a =
[[91, 24, 90, 86, 91, 87, 24, 91, 24, 87, 20, 22, 17],
 [63, 46, 63, 64, 66, 63, 47, 64, 50, 62, 49, 48, 45],
 [61, 55, 60, 59, 59, 61, 55, 62, 54, 60, 54, 54, 54],
 [41, 68, 42, 44, 40, 43, 68, 42, 73, 43, 75, 73, 70],
 [59, 50, 60, 59, 59, 60, 52, 60, 53, 59, 54, 53, 50],
 [39, 71, 41, 43, 40, 40, 70, 40, 74, 42, 75, 74, 73],
 [67, 51, 66, 67, 67, 68, 51, 69, 49, 63, 47, 47, 49]]
Rows and columns are counted from 1.
row 1 col 1: 91
row 6 col 6: 40
row 4 col 11: 75
row 5 col 1: 59
row 6 col 5: 40
row 1 col 9: 24
row 1 col 12: 22
row 3 col 4: 59
row 5 col 13: 50
row 7 col 7: 51
row 1 col 8: 91
row 5 col 7: 52
row 6 col 7: 70
row 4 col 12: 73
row 3 col 2: 55
row 1 col 10: 87
row 7 col 4: 67
row 7 col 1: 67
row 2 col 7: 47
row 7 col 11: 47
row 1 col 4: 86
row 4 col 2: 68
row 7 col 12: 47
row 2 col 8: 64
row 2 col 1: 63
row 1 col 3: 90
row 2 col 4: 64
row 6 col 8: 40
row 5 col 10: 59
row 7 col 9: 49
row 1 col 6: 87

M =
[[ 0.148  0.402 -0.263  0.317]
 [ 0.245  0.396  1.419  0.303]
 [ 0.148  1.110  0.173  0.317]
 [ 0.148 -0.608  0.173  0.317]
 [ 0.121  0.402 -1.531  0.317]
 [ 0.148  0.447 -1.505  0.361]
 [ 0.148  0.124  0.173  0.317]]
Rows and columns are counted from 1.
(1, 1) = 0.148
(2, 3) = 1.419
(5, 2) = 0.402
(3, 2) = 1.110
(5, 1) = 0.121
(4, 1) = 0.148
(7, 3) = 0.173
(1, 3) = -0.263
(3, 3) = 0.173
(3, 1) = 0.148
(7, 1) = 0.148
(3, 4) = 0.317
(2, 1) = 0.245
(1, 2) = 0.402
(6, 2) = 0.447
(1, 4) = 0.317
(5, 3) = -1.531
(6, 4) = 0.361

m = ((-0.30, 1.10, -0.95, -0.13, -0.86, 1.01, -0.22, -0.61, -0.94, -2.30), (0.80, -0.02, -2.08, -0.24, -0.08, -0.19, 0.84, 0.12, 0.68, -1.42), (-0.05, 1.01, -1.73, -0.01, 0.65, -1.03, -1.46, 0.48, 0.32, -0.37), (-1.89, -0.69, -2.49, -0.22, -0.23, -1.22, 1.66, -0.12, -0.62, -1.27), (0.19, -0.59, 1.13, -1.43, 0.90, 0.37, 0.41, -1.36, -0.78, -1.57), (-0.37, 0.18, 0.65, 0.14, 0.42, -0.63, 0.38, -0.42, -0.33, 0.45), (0.75, 0.03, -2.70, -0.43, 0.07, 0.40, -1.57, 0.56, -1.00, -1.13), (-0.26, -2.20, -2.29, -0.55, 0.32, 0.61, 0.85, 0.29, 0.37, 0.71), (-0.23, -0.25, -2.08, -1.43, -0.97, -0.80, -1.96, -0.46, -0.81, 2.88), (2.49, -0.45, -2.11, -0.41, -0.33, -1.26, -0.17, -1.59, 0.00, -0.25), (0.13, 1.02, -2.91, -0.45, -2.52, -0.69, -1.18, 0.04, -0.78, 1.02), (-0.71, 0.62, -0.84, -0.35, -0.68, -0.02, 2.13, -0.49, 0.48, 1.19))
Rows and columns are counted from 1.
row 1 col 1 = -0.30
row 2 col 8 = 0.12
row 12 col 5 = -0.68
row 7 col 8 = 0.56
row 6 col 3 = 0.65
row 3 col 4 = -0.01
row 7 col 5 = 0.07
row 6 col 8 = -0.42
row 3 col 1 = -0.05
row 11 col 1 = 0.13
row 11 col 3 = -2.91
row 6 col 5 = 0.42
row 9 col 4 = -1.43
row 10 col 7 = -0.17
row 11 col 5 = -2.52
row 10 col 10 = -0.25
row 11 col 10 = 1.02
row 8 col 4 = -0.55
row 1 col 4 = -0.13
row 10 col 4 = -0.41
row 9 col 7 = -1.96
row 12 col 9 = 0.48
row 9 col 9 = -0.81
row 3 col 2 = 1.01
row 7 col 9 = -1.00
row 1 col 10 = -2.30
row 3 col 10 = -0.37
row 3 col 8 = 0.48
row 6 col 1 = -0.37
row 7 col 2 = 0.03
row 7 col 3 = -2.70

data =
|  10.2 |  12.4 |  11.5 |   5.2 |  -1.0 |   7.6 |  -5.0 | -16.9 |   2.5 | -12.4 |   9.4 |  -2.8 |  19.4 |  12.7 |  -2.3 | -18.7 |
|  29.5 |  39.6 | -44.3 |  33.2 | -12.6 | -28.3 | -39.5 |  -6.3 |  47.7 |  -7.7 |  27.7 | -43.7 |  29.3 |  37.2 |  30.6 |  58.8 |
| -16.3 |  -2.9 |  18.2 |  -0.6 |  24.0 |  13.1 |  19.0 |  31.2 |   3.8 |   8.8 | -26.9 |  17.5 | -25.1 | -20.1 |   3.8 |  -6.9 |
|   9.9 |  52.8 |   1.3 |  56.1 |   0.9 | -12.6 | -15.8 | -17.8 |  32.7 | -21.1 |   9.0 |   6.3 |  -0.5 |  16.8 |  42.6 |  28.6 |
| -34.2 | -41.0 |  28.6 | -41.0 |  37.2 |  12.9 |  20.3 |  23.9 | -41.8 |  25.4 | -39.9 |  33.4 | -39.1 | -21.9 | -57.8 | -33.9 |
| -19.4 | -24.5 |  36.9 | -23.9 |  31.4 |  25.6 |  63.7 |  32.2 | -15.1 |  42.9 | -37.1 |  33.9 | -45.4 | -26.1 | -43.9 | -17.4 |
|  22.6 |  20.5 | -55.6 |   6.8 | -42.4 | -37.4 | -23.8 | -47.0 |  18.9 | -63.9 |  16.7 | -31.8 |  24.2 |  23.6 |  30.2 |  16.9 |
|  15.1 |  14.7 | -15.3 |  23.1 | -30.9 | -39.5 | -39.7 | -22.4 |  28.3 | -20.7 |   8.4 | -10.4 |  31.3 |  26.8 |  35.7 |  49.3 |
Indices start at 1.
row 1 col 1	10.2
row 7 col 12	-31.8
row 7 col 4	6.8
row 6 col 2	-24.5
row 8 col 1	15.1
row 5 col 10	25.4
row 1 col 7	-5.0
row 7 col 14	23.6
row 8 col 6	-39.5
row 7 col 3	-55.6
row 7 col 5	-42.4
row 5 col 14	-21.9
row 8 col 11	8.4
row 4 col 2	52.8
row 3 col 7	19.0
row 7 col 8	-47.0
row 8 col 9	28.3
row 6 col 10	42.9
row 4 col 1	9.9
row 8 col 2	14.7
row 5 col 15	-57.8
row 3 col 16	-6.9
row 5 col 11	-39.9
row 8 col 13	31.3
row 4 col 4	56.1
row 7 col 15	30.2
row 6 col 5	31.4
row 8 col 5	-30.9
row 1 col 5	-1.0
row 2 col 6	-28.3
row 8 col 4	23.1
row 7 col 2	20.5
row 2 col 10	-7.7
row 4 col 12	6.3
row 8 col 12	-10.4
row 8 col 14	26.8
row 7 col 6	-37.4
